Below is a small trained network, with its code and all its weights. Each question gives an input and a target symbol and asks what happens when units are switched off, that is, made to give their printed mean instead of their output.

import numpy as np


def w(rows, s, z=0):
    codes = np.array(rows[::2]) - 128.0
    scale = np.full(codes.shape[1], s)
    scale[-1] = z or s
    return codes * scale


def softmax(a):
    e = np.exp(a - a.max(-1, keepdims=True))
    return e / e.sum(-1, keepdims=True)


def log_softmax(a):
    a = a - a.max(-1, keepdims=True)
    return a - np.log(np.exp(a).sum(-1, keepdims=True))


def net(x, mask):
    ids = ['ΓΛΞΠΣΩαεημτ'.index(c) for c in x.split()]
    T = len(ids)
    res = E[ids] + P[:T]
    u = 0
    for l in range(2):
        r = res
        for j in range(3):
            rows = slice(2 * j, 2 * j + 2)
            q, k, v = (r @ M[l][rows].T for M in (Q, K, V))
            z = softmax(np.where(np.tri(T) > 0, q @ k.T / 2**0.5, -1e9)) @ v
            o = O[l][rows]
            res = res + np.where(mask[u + j], z, o[:, -1]) @ o[:, :-1]
        u += 3
    return log_softmax(res[-1] @ U[:, :-1].T + U[:, -1])


Q, K, V, O = {}, {}, {}, {}
E = w([
[162,251,124],'Γ',
[151,27,200],'Λ',
[207,140,50],'Ξ',
[10,193,75],'Π',
[136,123,155],'Σ',
[85,168,231],'Ω',
[192,95,76],'α',
[178,129,133],'ε',
[120,138,150],'η',
[100,135,176],'μ',
[147,146,101],'τ',
],0.02)
P = w([
[253,107,206],'0',
[233,108,190],'1',
[215,107,190],'2',
[234,123,197],'3',
[162,113,173],'4',
[110,100,164],'5',
[118,96,151],'6',
[72,98,135],'7',
],0.0034)
Q[0] = w([
[151,133,173],'0.h0',
[133,136,63],'0.h0',
[103,159,137],'0.h1',
[115,87,154],'0.h1',
[111,4,145],'0.h2',
[160,66,149],'0.h2',
],0.02)
K[0] = w([
[199,139,202],'0.h0',
[78,139,98],'0.h0',
[28,251,102],'0.h1',
[110,29,60],'0.h1',
[172,81,206],'0.h2',
[131,62,187],'0.h2',
],0.012)
V[0] = w([
[123,37,149],'0.h0',
[44,111,36],'0.h0',
[60,134,135],'0.h1',
[216,1,201],'0.h1',
[242,155,153],'0.h2',
[131,196,189],'0.h2',
],0.0073)
O[0] = w([
[122,134,75,123],'0.h0',
[255,178,206,4],'0.h0',
[232,128,180,122],'0.h1',
[12,112,147,166],'0.h1',
[132,167,87,189],'0.h2',
[18,133,32,198],'0.h2',
],0.0084,0.0048)
Q[1] = w([
[156,242,244],'1.h0',
[93,123,224],'1.h0',
[171,148,254],'1.h1',
[191,92,37],'1.h1',
[158,77,142],'1.h2',
[39,100,46],'1.h2',
],0.01)
K[1] = w([
[157,122,159],'1.h0',
[107,55,171],'1.h0',
[134,149,170],'1.h1',
[145,2,114],'1.h1',
[118,144,59],'1.h2',
[113,52,111],'1.h2',
],0.015)
V[1] = w([
[151,202,167],'1.h0',
[99,249,130],'1.h0',
[188,45,67],'1.h1',
[117,88,187],'1.h1',
[74,48,186],'1.h2',
[160,119,185],'1.h2',
],0.014)
O[1] = w([
[114,45,90,92],'1.h0',
[185,157,254,176],'1.h0',
[95,240,123,48],'1.h1',
[11,103,83,104],'1.h1',
[177,45,129,254],'1.h2',
[117,69,128,79],'1.h2',
],0.0082,0.0094)
U = w([
[232,116,211,88],'Γ',
[177,76,75,170],'Λ',
[221,150,56,129],'Ξ',
[174,125,151,103],'Π',
[98,136,152,178],'Σ',
[100,74,254,1],'Ω',
[97,159,66,149],'α',
[137,130,128,153],'ε',
[113,137,179,175],'η',
[89,120,183,159],'μ',
[159,131,133,156],'τ',
],0.0091,0.0067)

Each question gives the input, a string of symbols that net reads in full, and the target symbol t.
The units are the heads (2 rows each of Q, K, V and O). Each row of codes is followed by its name. A weight is (code - 128) times the scale printed after its matrix; where a second scale follows, it is the last column's (O and U).
mask holds one flag per head, layer by layer. A switched-off head (its flag False) gives its mean, the last column of its rows in O, instead of its output. The means were averaged over made-up inputs and are rounded, as every weight is.
A unit's drop is (log p(t) with every unit on - log p(t) with that unit switched off) / (log p(t) with every unit on - log p(t) with every unit switched off).
The circuit of an input: a set's keep is (log p(t) with only the set's units on - log p(t) with every unit switched off) / (log p(t) with every unit on - log p(t) with every unit switched off). Starting from all 6 units, units are removed one at a time, each time the one whose removal leaves the highest keep (on an exact tie, the one counted first), for as long as the keep stays at least 0.8.
units of the circuit, in order: the units of the circuit, biggest drop first
most important unit: the unit with the biggest drop
heads that matter: for each layer, one digit per head in row order, 1 if its drop is at least 0.15 and else 0, layers parted by /
drop when u is switched off: that unit's drop, to one decimal
input Λ η η Ω Γ μ τ, target Γ: heads that matter -> 001 / 101
input Ω Ω Ω Ξ η Γ Σ α, target Γ: units of the circuit, in order -> [1.h0]
input Λ Ω Ξ μ Ω Λ Γ Ω, target Γ: heads that matter -> 111 / 011
input ε Ξ Σ Λ Ω, target Λ: units of the circuit, in order -> [1.h2 1.h0 1.h1]
input Σ Λ Ω ε, target Λ: heads that matter -> 010 / 001
input Σ α Γ Ξ μ Σ Σ, target Γ: units of the circuit, in order -> [1.h1 0.h2]
input η μ Γ α τ Ω Λ, target Λ: units of the circuit, in order -> [1.h0 0.h1 1.h2]
input Ω Γ Π Ω Π Π, target Γ: heads that matter -> 000 / 000
input Ω Ξ μ Σ Γ Ω τ, target Γ: heads that matter -> 001 / 100
input τ Λ α Π μ Σ, target Λ: heads that matter -> 010 / 101
input Γ η Σ Ω, target Γ: heads that matter -> 011 / 010
input τ μ τ Ξ Λ Ω Ω μ, target Λ: units of the circuit, in order -> [1.h2 0.h1 1.h0]
input Ω Ω Ω τ Ω μ Γ μ, target Γ: drop when 1.h2 is switched off -> 0.1
input Γ Ω Ω μ, target Γ: drop when 0.h2 is switched off -> 0.4
input α Ξ Ω Γ α, target Γ: drop when 0.h1 is switched off -> -0.5
input Ω α Ω α, target α: most important unit -> 1.h0
input ε μ Λ Λ η Ω Σ η, target Λ: drop when 0.h1 is switched off -> 0.5
